Here is a tiny trained network, its code and every weight. The questions are about switching its units off for an input and a class, where a switched-off unit gives its printed mean instead of its output.

import numpy as np


def w(rows, s, z=0):
    codes = np.array(rows[::2]) - 128.0
    scale = np.full(codes.shape[1], s)
    scale[-1] = z or s
    return codes * scale


def norm(h):
    return h / np.sqrt((h * h).mean(-1, keepdims=True) + 1e-5)


def f(y):
    return y / 2 * (1 + np.tanh(0.7978845608 * (y + 0.044715 * y**3)))


def log_softmax(a):
    a = a - a.max(-1, keepdims=True)
    return a - np.log(np.exp(a).sum(-1, keepdims=True))


def net(x, mask):
    res = np.array(x, float).reshape(1, 6) / 4 @ E
    u = 0
    for l in range(2):
        y = f(norm(res) @ A[l][:, :-1].T + A[l][:, -1])
        res = res + np.where(mask[u : u + 3], y, B[l][:, -1]) @ B[l][:, :-1]
        u += 3
    return log_softmax(norm(res)[-1] @ U[:, :-1].T + U[:, -1])


A, B = {}, {}
E = w([
[148,139,67,11,217,195,155,92,87,94],'x0',
[38,82,117,147,207,34,238,149,195,169],'x1',
[127,140,118,133,109,154,156,103,147,127],'x2',
[36,151,41,174,95,110,142,124,3,4],'x3',
[130,149,178,147,170,104,118,50,89,201],'x4',
[171,36,111,113,98,76,90,123,126,86],'x5',
],0.0066)
A[0] = w([
[139,77,122,1,221,197,103,92,120,71,35],'0.n1',
[188,68,173,81,125,224,116,194,231,195,3],'0.n2',
[252,177,145,149,112,238,25,115,118,88,79],'0.n3',
],0.006,0.0029)
B[0] = w([
[75,82,148,111,163,170,133,11,121,109,201],'0.n1',
[201,105,105,201,126,150,102,93,32,109,200],'0.n2',
[150,232,97,140,115,33,183,102,159,144,254],'0.n3',
],0.012,0.0059)
A[1] = w([
[155,65,90,92,208,66,227,172,223,181,169],'1.n1',
[221,134,227,179,239,131,49,44,172,255,246],'1.n2',
[120,129,211,189,29,113,36,209,226,164,167],'1.n3',
],0.0068,0.0011)
B[1] = w([
[187,211,92,126,229,1,65,112,21,141,182],'1.n1',
[41,212,17,201,120,196,103,119,150,55,254],'1.n2',
[95,173,185,181,189,101,252,129,217,41,193],'1.n3',
],0.0089,0.0074)
U = w([
[88,114,68,219,91,148,112,157,52,98,180],'0',
[98,139,77,158,124,118,152,141,119,112,221],'1',
[170,197,113,84,141,2,126,116,138,218,163],'2',
[96,140,105,130,122,97,133,119,160,120,212],'3',
[101,126,119,138,135,114,143,127,152,110,207],'4',
[86,108,175,156,141,140,184,82,164,107,140],'5',
[147,79,162,101,95,150,96,170,147,226,17],'6',
[174,34,235,58,62,193,95,193,208,212,3],'7',
],0.0085,0.0046)

Each question gives the input, the list of numbers given to net, and the class t.
The units are the neurons (one row each of A and B). Each row of codes is followed by its name. A weight is (code - 128) times the scale printed after its matrix; where a second scale follows, it is the last column's (A, B and U).
mask holds one flag per neuron, layer by layer. A switched-off neuron (its flag False) gives its mean, the last column of its row in B, instead of its output. The means were averaged over made-up inputs and are rounded, as every weight is.
A unit's drop is (log p(t) with every unit on - log p(t) with that unit switched off) / (log p(t) with every unit on - log p(t) with every unit switched off).
The circuit of an input: a set's keep is (log p(t) with only the set's units on - log p(t) with every unit switched off) / (log p(t) with every unit on - log p(t) with every unit switched off). Starting from all 6 units, units are removed one at a time, each time the one whose removal leaves the highest keep (on an exact tie, the one counted first), for as long as the keep stays at least 0.8.
units of the circuit, in order: the units of the circuit, biggest drop first
unit that matters most: the unit with the biggest drop
k most important neurons: the k neurons with the biggest drops, biggest first
top k neurons in layer l: the k neurons of layer l with the biggest drops, biggest first
drop when u is switched off: that unit's drop, to one decimal
input [2,-7,-1,5,0,3], class 2: units of the circuit, in order : (0.n3, 1.n2)
input [-7,-6,-2,4,-4,2], class 5: units of the circuit, in order : (1.n3, 0.n2)
input [-4,8,0,6,-2,-3], class 2: top 2 neurons in layer 0 : (0.n2, 0.n1)
input [-6,0,2,4,-5,-1], class 5: units of the circuit, in order : (1.n3, 0.n2, 0.n3, 1.n2)
input [4,7,1,4,2,3], class 2: units of the circuit, in order : (1.n1, 1.n2)
input [-4,7,-2,-1,-4,-4], class 2: units of the circuit, in order : (1.n1)
input [0,-7,-1,3,2,-4], class 2: units of the circuit, in order : (0.n3, 1.n2)
input [4,8,-5,3,4,4], class 2: 3 most important neurons : (1.n1, 1.n2, 0.n2)
input [2,7,4,1,6,-5], class 2: units of the circuit, in order : (1.n1, 0.n1)
input [-7,-4,5,-2,0,6], class 5: top 2 neurons in layer 1 : (1.n3, 1.n1)
input [4,-8,5,-8,-4,1], class 0: 3 most important neurons : (0.n2, 1.n2, 1.n3)
input [-1,-6,3,0,1,6], class 2: 2 most important neurons : (0.n3, 1.n2)
input [8,-3,-1,-1,-1,7], class 5: 2 most important neurons : (0.n1, 1.n1)
input [-3,-1,5,-5,-5,-4], class 0: unit that matters most : 0.n2
input [5,4,4,-7,-4,-5], class 0: 4 most important neurons : (0.n2, 1.n2, 0.n3, 1.n3)
input [4,8,-6,-2,-5,-4], class 2: top 2 neurons in layer 1 : (1.n1, 1.n2)
input [3,-1,-1,-7,7,7], class 0: 2 most important neurons : (1.n2, 0.n2)
input [-6,0,-5,3,4,3], class 5: 3 most important neurons : (1.n3, 0.n2, 0.n3)
input [-2,2,1,-7,-7,-7], class 0: top 2 neurons in layer 0 : (0.n2, 0.n3)
input [-7,-3,-8,-8,0,-2], class 0: units of the circuit, in order : (1.n2)
input [3,0,1,-8,-5,3], class 0: drop when 0.n2 is switched off : 0.3
input [4,-6,-2,-8,-3,4], class 0: drop when 1.n3 is switched off : 0.1
input [-3,-2,6,-7,-2,-6], class 0: drop when 0.n2 is switched off : 0.6
